The symbols move the units like this.
at | ka ki zu gu ge su
Q36 | Q172 Q604 Q526 Q838 Q902 Q757
Q433 | Q260 - Q46 Q580 Q619 Q640
Q10 | Q440 Q854 Q371 Q100 Q707 Q407
Q220 | Q224 Q225 Q707 Q377 Q525 Q522
Q225 | Q62 - Q640 Q220 Q762 Q107
Q754 | Q992 - Q619 Q526 Q775 Q762
Q97 | Q707 Q426 Q220 Q120 Q757 Q440
Q611 | Q219 Q902 Q909 - Q605 Q838
Q915 | Q218 Q557 Q902 Q125 Q371 Q352
Q526 | Q352 Q754 Q172 Q83 Q218 Q525
Q219 | Q611 Q407 Q125 - Q100 Q800
Q707 | Q97 Q640 Q224 Q460 Q580 Q10
Q62 | Q225 - Q426 Q224 Q46 Q481
Q371 | Q522 Q481 Q440 Q392 Q224 Q915
Q107 | Q481 - Q854 Q522 Q225 Q775
Q145 | Q525 Q46 Q757 Q923 Q352 Q224
Q525 | Q145 Q762 Q580 Q387 Q526 Q220
Q757 | Q580 Q260 Q525 Q322 Q36 Q97
Q352 | Q526 Q992 Q36 Q874 Q915 Q145
Q923 | Q387 Q145 Q322 - Q874 Q709
Q604 | Q619 - Q754 Q36 Q422 Q260
Q460 | Q120 Q707 Q709 - Q721 Q100
Q260 | Q433 - Q762 Q757 Q604 Q426
Q709 | Q377 Q224 Q120 - Q923 Q392
Q426 | Q640 - Q225 Q97 Q260 Q199
Q407 | Q902 Q469 Q915 Q219 Q10 Q172
Q392 | Q857 Q371 Q605 - Q709 Q125
Q557 | Q775 - Q422 Q915 Q481 Q992
Q580 | Q757 Q433 Q145 Q721 Q172 Q707
Q619 | Q604 - Q992 Q172 Q469 Q433
Q199 | Q854 - Q107 Q440 Q426 Q422
Q909 | Q125 Q218 Q219 - Q857 Q83
Q440 | Q10 Q199 Q522 Q605 Q97 Q902
Q874 | Q83 Q352 Q838 - Q125 Q923
Q125 | Q909 Q915 Q611 - Q392 Q874
Q854 | Q199 - Q481 Q10 Q640 Q469
Q218 | Q915 Q775 Q407 Q909 Q522 Q526
Q775 | Q557 - Q469 Q218 Q107 Q754
Q902 | Q407 Q422 Q218 Q611 Q440 Q36
Q605 | Q100 Q440 Q857 - Q120 Q611
Q224 | Q220 Q62 Q97 Q709 Q145 Q371
Q422 | Q469 - Q775 Q902 Q199 Q604
Q377 | Q709 Q220 Q460 - Q387 Q857
Q522 | Q371 Q107 Q10 Q857 Q220 Q218
Q387 | Q923 Q525 Q721 - Q83 Q377
Q322 | Q721 Q757 Q387 - Q838 Q120
Q120 | Q460 Q97 Q377 - Q322 Q605
Q800 | Q838 Q172 Q874 - Q219 Q721
Q172 | Q36 Q619 Q352 Q800 Q407 Q580
Q857 | Q392 Q522 Q100 - Q377 Q909
Q721 | Q322 Q580 Q923 - Q800 Q460
Q838 | Q800 Q36 Q83 - Q611 Q322
Q469 | Q422 - Q557 Q407 Q854 Q619
Q992 | Q754 - Q604 Q352 Q557 Q46
Q100 | Q605 Q10 Q392 - Q460 Q219
Q83 | Q874 Q526 Q800 - Q909 Q387
Q481 | Q107 - Q199 Q371 Q62 Q557
Q640 | Q426 - Q62 Q707 Q433 Q854
Q762 | Q46 - Q433 Q525 Q754 Q225
Q46 | Q762 - Q260 Q145 Q992 Q62

In the rows, 24 means zero.

The rows follow the links: the fewer symbols apart two units are, the more alike their rows tend to be.

Rows with their units:
(38, 30, 25, 31, 25, 34, 34, 33, 40, 22, 30, 19, 25, 24, 21, 33, 28, 28, 22, 31, 26, 19, 26, 26, 22, 21, 20, 18, 33, 18, 21, 37, 31, 26, 22, 25, 24, 28, 30, 19, 32, 36, 10, 12, 22, 11) -> Q775
(32, 20, 22, 26, 24, 33, 22, 20, 22, 24, 12, 29, 25, 19, 30, 24, 38, 25, 36, 23, 33, 7, 29, 22, 23, 26, 23, 10, 21, 19, 40, 17, 27, 20, 26, 19, 19, 40, 22, 24, 24, 10, 29, 19, 17, 30) -> Q915
(28, 26, 17, 37, 19, 23, 24, 15, 21, 29, 22, 20, 21, 17, 32, 27, 29, 30, 14, 23, 34, 38, 19, 27, 14, 30, 24, 36, 30, 33, 17, 31, 23, 34, 30, 21, 26, 15, 29, 35, 24, 36, 16, 29, 16, 25) -> Q426
(42, 29, 27, 33, 32, 29, 33, 33, 35, 23, 26, 17, 26, 24, 21, 31, 12, 29, 23, 31, 16, 25, 24, 22, 36, 24, 24, 19, 33, 28, 17, 39, 22, 24, 18, 26, 29, 24, 30, 20, 36, 37, 12, 18, 22, 18) -> Q754
(15, 28, 28, 15, 34, 13, 27, 30, 26, 22, 30, 23, 30, 34, 8, 23, 5, 20, 14, 19, 12, 34, 25, 29, 31, 27, 27, 32, 28, 24, 15, 22, 14, 21, 24, 31, 26, 14, 20, 21, 29, 25, 24, 36, 34, 26) -> Q387
(40, 24, 22, 40, 24, 33, 30, 26, 29, 28, 20, 20, 26, 18, 34, 31, 32, 29, 17, 19, 34, 16, 38, 27, 22, 30, 13, 16, 30, 21, 22, 31, 25, 32, 29, 19, 23, 32, 32, 27, 30, 33, 10, 15, 13, 17) -> Q422
(24, 26, 27, 14, 27, 32, 24, 27, 27, 17, 25, 22, 19, 29, 20, 26, 34, 22, 38, 38, 24, 10, 22, 20, 28, 17, 26, 10, 19, 17, 36, 26, 35, 12, 17, 20, 22, 36, 28, 18, 26, 16, 28, 10, 29, 16) -> Q407
(41, 20, 21, 36, 23, 35, 27, 22, 16, 31, 14, 27, 20, 18, 39, 25, 37, 29, 36, 24, 30, 9, 27, 18, 22, 20, 18, 19, 27, 24, 30, 23, 29, 33, 29, 22, 21, 39, 28, 25, 31, 21, 22, 17, 12, 20) -> Q557
(10, 22, 22, 25, 22, 14, 25, 23, 20, 28, 24, 22, 32, 27, 23, 19, 21, 19, 11, 8, 32, 35, 33, 35, 18, 37, 19, 32, 24, 26, 18, 11, 17, 30, 34, 25, 24, 17, 21, 27, 14, 24, 26, 32, 31, 27) -> Q120
(15, 24, 19, 26, 27, 32, 22, 24, 37, 26, 20, 22, 29, 22, 32, 23, 39, 19, 15, 17, 42, 27, 29, 42, 12, 43, 19, 24, 22, 19, 27, 25, 29, 23, 28, 12, 20, 27, 26, 32, 16, 24, 18, 23, 23, 19) -> Q440
(11, 20, 22, 23, 21, 20, 23, 19, 13, 29, 21, 30, 23, 28, 28, 18, 37, 16, 28, 16, 34, 19, 34, 29, 16, 26, 19, 28, 19, 21, 29, 7, 31, 27, 34, 22, 13, 33, 17, 30, 16, 17, 37, 22, 31, 26) -> Q392

Each walk starts at a row. The symbols on each line, taken left to right, move it on to the next unit.
Answer with the unit's row; about right is enough.
start (33, 26, 29, 20, 31, 26, 26, 33, 40, 19, 27, 19, 31, 26, 18, 31, 6, 21, 18, 27, 13, 23, 22, 25, 38, 32, 25, 14, 29, 22, 28, 38, 20, 13, 11, 26, 32, 21, 25, 15, 30, 27, 14, 26, 25, 20)
zu su zu ge zu ki ge ge -> (28, 24, 21, 36, 21, 29, 28, 20, 26, 28, 23, 20, 24, 20, 40, 27, 37, 29, 18, 20, 43, 28, 29, 32, 11, 32, 21, 26, 30, 25, 16, 32, 31, 34, 33, 16, 20, 27, 35, 35, 22, 36, 10, 20, 17, 16)
zu ge ge ka ka gu -> (20, 28, 28, 18, 28, 21, 23, 28, 35, 23, 23, 20, 26, 27, 18, 29, 9, 26, 13, 31, 15, 37, 16, 29, 28, 34, 30, 24, 28, 30, 24, 35, 16, 16, 14, 25, 34, 8, 23, 21, 28, 30, 16, 33, 28, 31)
start (22, 31, 24, 24, 20, 25, 27, 24, 27, 26, 35, 18, 18, 23, 30, 32, 27, 27, 15, 36, 26, 40, 15, 25, 18, 23, 31, 36, 29, 31, 12, 42, 28, 28, 28, 24, 27, 14, 33, 28, 29, 42, 18, 29, 28, 18)
ge zu zu ka gu ki -> (32, 29, 27, 26, 25, 23, 29, 27, 28, 24, 32, 21, 22, 22, 24, 31, 11, 30, 18, 33, 19, 35, 15, 16, 28, 24, 25, 29, 29, 32, 12, 38, 19, 24, 20, 27, 30, 10, 30, 23, 33, 41, 13, 31, 21, 25)
zu ka ka ka ka ka -> (35, 21, 21, 41, 22, 20, 28, 20, 22, 33, 18, 22, 25, 16, 36, 28, 13, 29, 16, 21, 25, 34, 20, 23, 26, 30, 24, 27, 32, 35, 13, 32, 16, 30, 26, 26, 32, 14, 24, 30, 31, 32, 13, 34, 11, 31)
start (9, 31, 25, 8, 22, 21, 25, 22, 33, 19, 32, 21, 21, 26, 21, 23, 22, 26, 17, 30, 29, 43, 15, 38, 17, 32, 31, 31, 25, 29, 17, 37, 25, 17, 22, 16, 32, 9, 30, 22, 20, 34, 20, 28, 34, 26)
ge ka zu su zu su -> (13, 32, 26, 11, 26, 29, 23, 27, 38, 16, 32, 18, 24, 24, 19, 29, 36, 20, 16, 31, 33, 30, 24, 36, 14, 31, 25, 23, 21, 20, 25, 35, 34, 17, 21, 16, 23, 24, 32, 21, 18, 32, 15, 22, 36, 13)
ge zu ge ge su ki gu ge -> (34, 22, 27, 18, 28, 25, 24, 30, 27, 20, 24, 26, 19, 27, 19, 28, 18, 24, 34, 37, 11, 16, 16, 14, 35, 16, 32, 10, 20, 22, 38, 29, 25, 13, 12, 26, 30, 28, 22, 17, 33, 15, 27, 20, 23, 27)
start (24, 19, 19, 32, 13, 22, 23, 17, 11, 32, 21, 27, 13, 14, 38, 25, 37, 34, 28, 29, 32, 31, 14, 19, 12, 17, 29, 34, 27, 31, 20, 25, 25, 32, 29, 19, 23, 22, 29, 34, 23, 32, 26, 32, 16, 27)
su ka gu ka ki -> (28, 22, 21, 30, 17, 29, 28, 19, 11, 27, 19, 23, 16, 16, 40, 26, 46, 32, 35, 27, 38, 20, 24, 22, 15, 18, 21, 31, 27, 27, 24, 24, 33, 32, 34, 17, 17, 31, 33, 30, 23, 27, 24, 18, 17, 21)
ka zu zu ka -> (20, 35, 25, 25, 23, 30, 33, 25, 32, 22, 38, 18, 22, 20, 24, 30, 33, 29, 18, 35, 31, 31, 24, 29, 19, 24, 22, 30, 28, 20, 16, 37, 37, 27, 25, 22, 20, 28, 36, 23, 28, 41, 11, 12, 31, 7)
start (32, 20, 21, 33, 29, 35, 25, 27, 36, 21, 14, 23, 34, 20, 29, 30, 28, 25, 14, 16, 33, 13, 34, 36, 25, 44, 17, 11, 23, 18, 33, 25, 24, 21, 23, 15, 26, 32, 25, 26, 18, 22, 15, 20, 17, 22)
gu ge su su ka su -> (16, 27, 26, 14, 24, 12, 20, 28, 17, 23, 30, 29, 21, 33, 10, 23, 12, 22, 31, 25, 9, 28, 20, 16, 33, 15, 31, 31, 23, 25, 24, 13, 19, 20, 20, 32, 27, 16, 17, 22, 24, 20, 36, 27, 34, 31)
zu ge zu su ki -> (26, 18, 23, 32, 23, 23, 23, 22, 33, 29, 12, 23, 25, 20, 31, 26, 12, 25, 11, 12, 25, 37, 18, 28, 30, 39, 28, 23, 27, 30, 24, 26, 10, 26, 21, 20, 35, 16, 17, 26, 21, 20, 21, 38, 16, 35)
start (15, 30, 29, 8, 19, 29, 22, 24, 24, 13, 29, 25, 17, 27, 21, 23, 42, 26, 33, 39, 29, 20, 16, 25, 17, 17, 32, 23, 17, 23, 32, 27, 38, 13, 19, 16, 20, 32, 28, 21, 19, 19, 33, 17, 33, 17)
su su ka gu zu -> (29, 25, 28, 25, 34, 22, 26, 34, 34, 23, 29, 18, 36, 32, 5, 24, 3, 18, 17, 17, 10, 22, 34, 28, 38, 22, 19, 22, 24, 18, 25, 23, 20, 22, 16, 34, 28, 21, 21, 18, 28, 23, 25, 20, 34, 23)
ge ka ge su ge su -> (25, 20, 22, 24, 30, 25, 21, 25, 17, 25, 16, 28, 30, 29, 26, 19, 32, 19, 31, 14, 27, 11, 40, 22, 28, 22, 19, 16, 18, 12, 32, 6, 26, 25, 31, 28, 19, 39, 17, 22, 17, 7, 36, 18, 29, 27)
start (26, 16, 21, 27, 20, 22, 15, 16, 15, 29, 11, 34, 19, 18, 32, 22, 20, 30, 26, 22, 23, 29, 12, 19, 26, 25, 37, 22, 23, 35, 32, 21, 17, 20, 23, 21, 32, 18, 16, 28, 22, 11, 33, 39, 13, 41)
ge gu ki ka zu gu -> (28, 23, 26, 17, 33, 20, 28, 30, 21, 22, 28, 31, 26, 32, 8, 22, 11, 19, 35, 27, 6, 15, 30, 16, 40, 16, 25, 20, 23, 18, 31, 16, 21, 21, 19, 36, 22, 28, 20, 18, 26, 16, 35, 22, 34, 29)
ki gu ki ge zu ka -> (26, 31, 28, 19, 34, 33, 31, 32, 44, 18, 27, 18, 30, 25, 19, 32, 24, 20, 18, 31, 24, 15, 26, 34, 30, 30, 20, 11, 26, 12, 26, 33, 29, 14, 15, 21, 25, 31, 30, 17, 24, 27, 15, 14, 28, 13)
start (11, 27, 26, 10, 22, 13, 20, 24, 13, 23, 35, 27, 17, 34, 11, 17, 25, 19, 28, 29, 19, 31, 23, 22, 26, 13, 33, 34, 19, 29, 22, 13, 29, 23, 27, 25, 22, 18, 22, 25, 17, 21, 37, 28, 44, 25)
su ki ge su ka ka ge -> (14, 30, 24, 10, 15, 17, 18, 22, 18, 19, 30, 30, 16, 27, 25, 23, 29, 27, 32, 37, 24, 32, 7, 23, 20, 18, 37, 32, 17, 30, 31, 27, 30, 16, 16, 20, 25, 19, 23, 21, 22, 23, 31, 29, 32, 27)
ka su ka ki ge -> (23, 27, 26, 23, 16, 19, 27, 20, 16, 23, 36, 22, 10, 19, 28, 28, 33, 34, 34, 40, 23, 35, 11, 17, 17, 10, 37, 36, 24, 33, 18, 34, 33, 30, 22, 24, 24, 19, 29, 26, 28, 36, 24, 26, 27, 21)
start (44, 25, 31, 23, 24, 27, 24, 28, 21, 28, 24, 26, 19, 21, 25, 32, 18, 33, 31, 39, 12, 19, 18, 7, 31, 11, 30, 15, 29, 22, 27, 33, 29, 22, 17, 29, 29, 28, 27, 18, 36, 30, 26, 20, 20, 22)
gu su gu su su ka -> (9, 24, 25, 25, 26, 23, 21, 23, 28, 28, 24, 24, 35, 31, 23, 16, 31, 15, 16, 8, 34, 22, 41, 36, 18, 36, 12, 30, 24, 18, 20, 15, 29, 29, 33, 20, 15, 29, 23, 30, 17, 18, 27, 20, 27, 21)
ka zu zu ka -> (9, 26, 30, 12, 26, 23, 23, 26, 19, 19, 34, 24, 24, 34, 12, 12, 32, 17, 33, 27, 28, 25, 29, 22, 20, 16, 24, 30, 16, 19, 27, 14, 35, 21, 26, 22, 19, 30, 26, 21, 18, 19, 38, 15, 40, 16)
